Below is a small trained network, with its code and all its weights. Each question gives an input and a class and asks what happens when units are switched off, that is, made to give their printed mean instead of their output.

import numpy as np


def w(rows, s, z=0):
    codes = np.array(rows[::2]) - 128.0
    scale = np.full(codes.shape[1], s)
    scale[-1] = z or s
    return codes * scale


def f(y):
    return y / 2 * (1 + np.tanh(0.7978845608 * (y + 0.044715 * y**3)))


def log_softmax(a):
    a = a - a.max(-1, keepdims=True)
    return a - np.log(np.exp(a).sum(-1, keepdims=True))


def net(x, mask):
    res = np.array(x, float).reshape(1, 4) / 4 @ E
    y = f(res @ A[0][:, :-1].T + A[0][:, -1])
    res = res + np.where(mask, y, B[0][:, -1]) @ B[0][:, :-1]
    return log_softmax(res[-1] @ U[:, :-1].T + U[:, -1])


A, B = {}, {}
E = w([
[65,56,238],'x0',
[128,127,129],'x1',
[249,113,167],'x2',
[135,234,193],'x3',
],0.013)
A[0] = w([
[151,158,132,113],'N0',
[162,155,100,99],'N1',
[171,148,84,175],'N2',
[130,80,100,255],'N3',
[112,164,141,106],'N4',
[187,164,65,141],'N5',
[119,229,190,166],'N6',
[164,99,188,117],'N7',
[16,139,118,168],'N8',
[71,212,4,197],'N9',
],0.025,0.0083)
B[0] = w([
[149,144,148,149],'N0',
[159,175,129,167],'N1',
[163,172,86,191],'N2',
[128,93,36,185],'N3',
[124,147,148,145],'N4',
[144,195,79,212],'N5',
[120,198,234,195],'N6',
[153,65,147,166],'N7',
[30,137,132,201],'N8',
[167,3,189,252],'N9',
],0.045,0.034)
U = w([
[178,38,75,254],'0',
[200,108,214,114],'1',
[197,181,8,94],'2',
[210,239,126,53],'3',
[2,147,35,65],'4',
[20,212,141,42],'5',
],0.0086)

Each question gives the input, the list of numbers given to net, and the class t.
The units are the neurons (one row each of A and B). Each row of codes is followed by its name. A weight is (code - 128) times the scale printed after its matrix; where a second scale follows, it is the last column's (A, B and U).
mask holds one flag per neuron, in row order. A switched-off neuron (its flag False) gives its mean, the last column of its row in B, instead of its output. The means were averaged over made-up inputs and are rounded, as every weight is.
A unit's drop is (log p(t) with every unit on - log p(t) with that unit switched off) / (log p(t) with every unit on - log p(t) with every unit switched off).
The circuit of an input: a set's keep is (log p(t) with only the set's units on - log p(t) with every unit switched off) / (log p(t) with every unit on - log p(t) with every unit switched off). Starting from all 10 units, units are removed one at a time, each time the one whose removal leaves the highest keep (on an exact tie, the one counted first), for as long as the keep stays at least 0.8.
circuit, biggest first: the units of the circuit, biggest drop first
most important unit: the unit with the biggest drop
top k neurons: the k neurons with the biggest drops, biggest first
drop when u is switched off: that unit's drop, to one decimal
input [-1,2,4,1], class 3: top 2 neurons : N9; N3
input [-6,-8,1,-1], class 2: top 3 neurons : N5; N2; N6
input [-8,-8,3,-4], class 2: circuit, biggest first : N5
input [1,1,3,-8], class 0: top 3 neurons : N5; N8; N2
input [4,5,-2,-1], class 4: circuit, biggest first : N9; N6
input [1,1,-7,8], class 5: top 2 neurons : N8; N7
input [4,7,-3,1], class 5: top 2 neurons : N3; N9
input [1,5,4,-4], class 0: top 2 neurons : N5; N8
input [4,2,-7,0], class 4: top 2 neurons : N6; N8
input [-3,8,1,-1], class 2: top 2 neurons : N6; N9
input [0,5,2,-7], class 2: top 2 neurons : N9; N8
input [6,8,1,-5], class 0: top 2 neurons : N7; N5
input [0,3,8,2], class 3: drop when N9 is switched off : 2.2
input [1,-3,-5,7], class 5: most important unit : N8
input [-2,-3,6,1], class 3: drop when N9 is switched off : 0.2
input [4,4,-2,2], class 5: drop when N9 is switched off : 0.7
